Below is a small trained network, with its code and all its weights. Each question gives an input and a target symbol and asks what happens when units are switched off, that is, made to give their printed mean instead of their output.

import numpy as np


def w(rows, s, z=0):
    codes = np.array(rows[::2]) - 128.0
    scale = np.full(codes.shape[1], s)
    scale[-1] = z or s
    return codes * scale


def f(y):
    return y / 2 * (1 + np.tanh(0.7978845608 * (y + 0.044715 * y**3)))


def softmax(a):
    e = np.exp(a - a.max(-1, keepdims=True))
    return e / e.sum(-1, keepdims=True)


def log_softmax(a):
    a = a - a.max(-1, keepdims=True)
    return a - np.log(np.exp(a).sum(-1, keepdims=True))


def net(x, mask):
    ids = ['ΞΣΨβδζθλφ'.index(c) for c in x.split()]
    T = len(ids)
    res = E[ids] + P[:T]
    u = 0
    for l in range(2):
        q, k, v = (res @ M[l].T for M in (Q, K, V))
        z = softmax(np.where(np.tri(T) > 0, q @ k.T / 3**0.5, -1e9)) @ v
        res = res + np.where(mask[u], z, O[l][:, -1]) @ O[l][:, :-1]
        u += 1
        y = f(res @ A[l][:, :-1].T + A[l][:, -1])
        res = res + np.where(mask[u : u + 12], y, B[l][:, -1]) @ B[l][:, :-1]
        u += 12
    return log_softmax(res[-1] @ U[:, :-1].T + U[:, -1])


Q, K, V, O, A, B = {}, {}, {}, {}, {}, {}
E = w([
[48,184,97],'Ξ',
[150,118,183],'Σ',
[125,223,106],'Ψ',
[182,139,178],'β',
[86,194,105],'δ',
[119,95,161],'ζ',
[151,120,5],'θ',
[17,158,85],'λ',
[74,65,136],'φ',
],0.023)
P = w([
[132,153,5],'0',
[107,137,159],'1',
[111,145,168],'2',
[150,104,21],'3',
[108,136,158],'4',
[110,145,170],'5',
[147,113,28],'6',
[108,137,159],'7',
[111,144,169],'8',
],0.015)
Q[0] = w([
[106,122,185],'0.h0',
[29,254,168],'0.h0',
[188,141,66],'0.h0',
],0.0093)
K[0] = w([
[153,63,82],'0.h0',
[254,141,85],'0.h0',
[91,61,144],'0.h0',
],0.0083)
V[0] = w([
[204,241,3],'0.h0',
[80,61,199],'0.h0',
[185,153,160],'0.h0',
],0.005)
O[0] = w([
[197,222,168,255],'0.h0',
[252,237,154,57],'0.h0',
[159,130,130,93],'0.h0',
],0.0041,0.0068)
A[0] = w([
[126,158,198,200],'0.n0',
[248,105,91,168],'0.n1',
[84,126,98,153],'0.n2',
[126,150,152,82],'0.n3',
[157,162,70,129],'0.n4',
[66,117,194,120],'0.n5',
[111,89,132,117],'0.n6',
[193,68,94,107],'0.n7',
[129,157,77,2],'0.n8',
[127,158,158,115],'0.n9',
[198,147,135,153],'0.n10',
[91,130,139,76],'0.n11',
],0.015,0.004)
B[0] = w([
[2,14,46,232],'0.n0',
[11,158,221,191],'0.n1',
[119,202,60,237],'0.n2',
[64,52,69,139],'0.n3',
[21,224,220,221],'0.n4',
[185,103,222,255],'0.n5',
[139,10,115,149],'0.n6',
[61,148,139,166],'0.n7',
[118,10,160,189],'0.n8',
[33,88,108,160],'0.n9',
[172,38,190,155],'0.n10',
[149,146,119,163],'0.n11',
],0.0055,0.007)
Q[1] = w([
[153,121,164],'1.h0',
[54,84,92],'1.h0',
[254,146,132],'1.h0',
],0.011)
K[1] = w([
[104,140,136],'1.h0',
[255,97,12],'1.h0',
[45,72,120],'1.h0',
],0.0098)
V[1] = w([
[109,90,255],'1.h0',
[194,111,214],'1.h0',
[228,198,77],'1.h0',
],0.0088)
O[1] = w([
[88,1,73,88],'1.h0',
[206,250,144,9],'1.h0',
[135,95,114,56],'1.h0',
],0.0076,0.012)
A[1] = w([
[157,108,223,110],'1.n0',
[115,57,173,114],'1.n1',
[98,133,246,112],'1.n2',
[102,116,88,47],'1.n3',
[73,97,66,36],'1.n4',
[72,151,142,151],'1.n5',
[78,228,152,103],'1.n6',
[114,140,84,71],'1.n7',
[157,136,102,254],'1.n8',
[154,168,22,173],'1.n9',
[235,98,219,164],'1.n10',
[98,167,80,54],'1.n11',
],0.014,0.0082)
B[1] = w([
[158,192,88,172],'1.n0',
[116,136,67,221],'1.n1',
[176,125,205,228],'1.n2',
[177,118,180,146],'1.n3',
[174,70,120,201],'1.n4',
[123,128,148,253],'1.n5',
[173,152,89,235],'1.n6',
[153,84,140,143],'1.n7',
[2,101,133,127],'1.n8',
[141,103,99,145],'1.n9',
[141,232,48,143],'1.n10',
[164,102,117,177],'1.n11',
],0.012,0.016)
U = w([
[163,152,79,118],'Ξ',
[62,114,198,239],'Σ',
[115,250,103,135],'Ψ',
[148,186,192,129],'β',
[89,187,27,85],'δ',
[8,136,100,254],'ζ',
[188,75,195,23],'θ',
[169,105,108,75],'λ',
[107,72,139,115],'φ',
],0.016,0.0055)

Each question gives the input, a string of symbols that net reads in full, and the target symbol t.
The units are the heads (3 rows each of Q, K, V and O) and the neurons (one row each of A and B). Each row of codes is followed by its name. A weight is (code - 128) times the scale printed after its matrix; where a second scale follows, it is the last column's (O, A, B and U).
mask holds one flag per unit, layer by layer, with each layer's heads first. A switched-off unit (its flag False) gives its mean, the last column of its rows in O or B, instead of its output. The means were averaged over made-up inputs and are rounded, as every weight is.
A unit's drop is (log p(t) with every unit on - log p(t) with that unit switched off) / (log p(t) with every unit on - log p(t) with every unit switched off).
The circuit of an input: a set's keep is (log p(t) with only the set's units on - log p(t) with every unit switched off) / (log p(t) with every unit on - log p(t) with every unit switched off). Starting from the 12 units with the biggest drops (on a tie, the unit counted first), units are removed one at a time, each time the one whose removal leaves the highest keep (on an exact tie, the one counted first), for as long as the keep stays at least 0.8.
units of the circuit, in order: the units of the circuit, biggest drop first
most important unit: the unit with the biggest drop
k most important neurons: the k neurons with the biggest drops, biggest first
k most important neurons of layer l: the k neurons of layer l with the biggest drops, biggest first
input φ ζ φ λ φ θ, target β: units of the circuit, in order -> [0.n4; 0.n0; 1.n1]
input φ Ψ φ θ δ λ, target β: units of the circuit, in order -> [1.h0; 1.n2]
input φ θ Ψ φ φ ζ, target β: 2 most important neurons -> [1.n2; 0.n5]
input φ φ Ξ φ Σ, target Ψ: 2 most important neurons of layer 0 -> [0.n2; 0.n4]
input φ ζ ζ θ φ φ δ λ, target β: units of the circuit, in order -> [1.n1; 1.h0]
input Σ Ξ φ, target δ: most important unit -> 0.n5
input ζ ζ Ξ Ψ Σ δ φ ζ, target Ψ: 4 most important neurons of layer 1 -> [1.n10; 1.n0; 1.n4; 1.n1]
input φ Ξ δ Ξ β Ψ Ξ λ φ, target β: 3 most important neurons -> [1.n2; 0.n5; 0.n0]
input Σ Σ ζ Σ, target Σ: units of the circuit, in order -> [0.n1; 1.n6]
input ζ φ Ψ δ θ Ψ ζ δ φ, target Ψ: 3 most important neurons of layer 0 -> [0.n5; 0.n0; 0.n9]
input ζ δ φ ζ φ ζ, target Ψ: units of the circuit, in order -> [0.n5; 1.n10; 1.n0]
input δ ζ β φ δ Σ Σ, target Σ: 2 most important neurons of layer 0 -> [0.n5; 0.n1]
input Σ λ ζ Σ β, target δ: 3 most important neurons of layer 0 -> [0.n10; 0.n4; 0.n0]
input φ ζ δ δ φ Ψ φ Σ Ξ, target β: most important unit -> 0.n0
input ζ β Ψ β Σ Σ, target Ψ: units of the circuit, in order -> [1.n10; 1.n0]
input λ θ λ Ξ, target Ξ: 2 most important neurons -> [0.n0; 1.n6]
input φ Ψ θ, target β: 3 most important neurons of layer 0 -> [0.n4; 0.n1; 0.n0]
input λ Ξ Σ θ Σ, target φ: 2 most important neurons of layer 0 -> [0.n0; 0.n4]
input φ θ Σ, target β: 3 most important neurons of layer 1 -> [1.n2; 1.n0; 1.n6]
input ζ Σ θ Ψ Ψ ζ Ξ Ψ θ, target Ψ: units of the circuit, in order -> [0.n0; 0.n4]
input φ λ ζ, target β: 2 most important neurons of layer 1 -> [1.n2; 1.n6]
input β Ψ φ φ Ψ θ θ, target θ: most important unit -> 0.n1
input θ ζ θ θ ζ, target φ: 2 most important neurons of layer 0 -> [0.n0; 0.n4]
input Ψ Ψ λ Ψ, target Ψ: 4 most important neurons -> [0.n4; 0.n0; 1.n6; 1.n4]
input ζ δ Ξ φ λ, target Ψ: 2 most important neurons of layer 0 -> [0.n0; 0.n5]
